Here is a tiny trained network, its code and every weight. The questions are about switching its units off for an input and a class, where a switched-off unit gives its printed mean instead of its output.

import numpy as np


def w(rows, s, z=0):
    codes = np.array(rows[::2]) - 128.0
    scale = np.full(codes.shape[1], s)
    scale[-1] = z or s
    return codes * scale


def norm(h):
    return h / np.sqrt((h * h).mean(-1, keepdims=True) + 1e-5)


def f(y):
    return np.maximum(y, 0)


def log_softmax(a):
    a = a - a.max(-1, keepdims=True)
    return a - np.log(np.exp(a).sum(-1, keepdims=True))


def net(x, mask):
    res = np.array(x, float).reshape(1, 2) / 4 @ E
    u = 0
    for l in range(2):
        y = f(norm(res) @ A[l][:, :-1].T + A[l][:, -1])
        res = res + np.where(mask[u : u + 12], y, B[l][:, -1]) @ B[l][:, :-1]
        u += 12
    return log_softmax(norm(res)[-1] @ U[:, :-1].T + U[:, -1])


A, B = {}, {}
E = w([
[197,198,108,63],'x0',
[122,104,3,141],'x1',
],0.0064)
A[0] = w([
[115,77,144,211,154],'0.n0',
[113,180,112,206,90],'0.n1',
[198,115,134,117,19],'0.n2',
[4,90,157,228,86],'0.n3',
[167,114,112,94,4],'0.n4',
[2,206,125,147,96],'0.n5',
[128,105,116,162,73],'0.n6',
[146,3,247,92,212],'0.n7',
[123,213,63,147,29],'0.n8',
[143,120,150,72,139],'0.n9',
[108,121,127,146,95],'0.n10',
[59,82,60,241,104],'0.n11',
],0.012,0.0031)
B[0] = w([
[7,29,149,214,205],'0.n0',
[146,58,147,138,139],'0.n1',
[104,100,3,167,144],'0.n2',
[62,93,165,223,254],'0.n3',
[190,150,102,56,141],'0.n4',
[115,89,89,176,155],'0.n5',
[34,108,191,120,146],'0.n6',
[135,72,190,235,243],'0.n7',
[173,151,165,110,165],'0.n8',
[191,182,104,142,161],'0.n9',
[159,146,139,57,144],'0.n10',
[1,175,158,195,231],'0.n11',
],0.0052,0.0097)
A[1] = w([
[167,185,187,160,126],'1.n0',
[122,112,176,205,103],'1.n1',
[124,134,102,22,178],'1.n2',
[41,73,63,130,185],'1.n3',
[42,69,176,122,112],'1.n4',
[200,139,252,165,70],'1.n5',
[29,92,142,154,134],'1.n6',
[134,90,172,146,75],'1.n7',
[88,164,211,54,5],'1.n8',
[156,104,150,170,104],'1.n9',
[163,139,93,109,69],'1.n10',
[83,173,68,175,112],'1.n11',
],0.012,0.0033)
B[1] = w([
[71,87,130,157,186],'1.n0',
[140,181,136,97,239],'1.n1',
[215,161,169,155,177],'1.n2',
[107,150,255,216,214],'1.n3',
[182,195,200,126,234],'1.n4',
[70,71,22,85,212],'1.n5',
[184,170,146,180,255],'1.n6',
[139,181,61,152,172],'1.n7',
[90,80,108,147,136],'1.n8',
[148,106,113,11,170],'1.n9',
[127,150,153,88,162],'1.n10',
[60,45,167,148,174],'1.n11',
],0.0079,0.0088)
U = w([
[224,190,132,69,33],'0',
[39,72,59,66,53],'1',
[50,128,249,239,251],'2',
],0.014,0.0011)

Each question gives the input, the list of numbers given to net, and the class t.
The units are the neurons (one row each of A and B). Each row of codes is followed by its name. A weight is (code - 128) times the scale printed after its matrix; where a second scale follows, it is the last column's (A, B and U).
mask holds one flag per neuron, layer by layer. A switched-off neuron (its flag False) gives its mean, the last column of its row in B, instead of its output. The means were averaged over made-up inputs and are rounded, as every weight is.
A unit's drop is (log p(t) with every unit on - log p(t) with that unit switched off) / (log p(t) with every unit on - log p(t) with every unit switched off).
unit that matters most: the unit with the biggest drop
top k neurons: the k neurons with the biggest drops, biggest first
top k neurons in layer l: the k neurons of layer l with the biggest drops, biggest first
drop of u: that unit's drop, to one decimal
input [5,-2], class 0: top 3 neurons in layer 0 -> [0.n3; 0.n11; 0.n7]
input [1,-7], class 1: unit that matters most -> 1.n5
input [1,1], class 0: top 4 neurons -> [0.n11; 0.n3; 0.n7; 1.n3]
input [2,0], class 0: top 2 neurons -> [0.n11; 0.n3]
input [8,-5], class 0: top 2 neurons -> [0.n3; 0.n0]
input [0,-1], class 1: top 3 neurons -> [1.n5; 0.n0; 0.n11]
input [3,4], class 0: top 4 neurons in layer 0 -> [0.n3; 0.n11; 0.n0; 0.n7]
input [5,-8], class 1: drop of 1.n5 -> 0.5
input [4,-7], class 1: drop of 1.n5 -> 0.4
input [6,-8], class 1: drop of 1.n5 -> 0.5
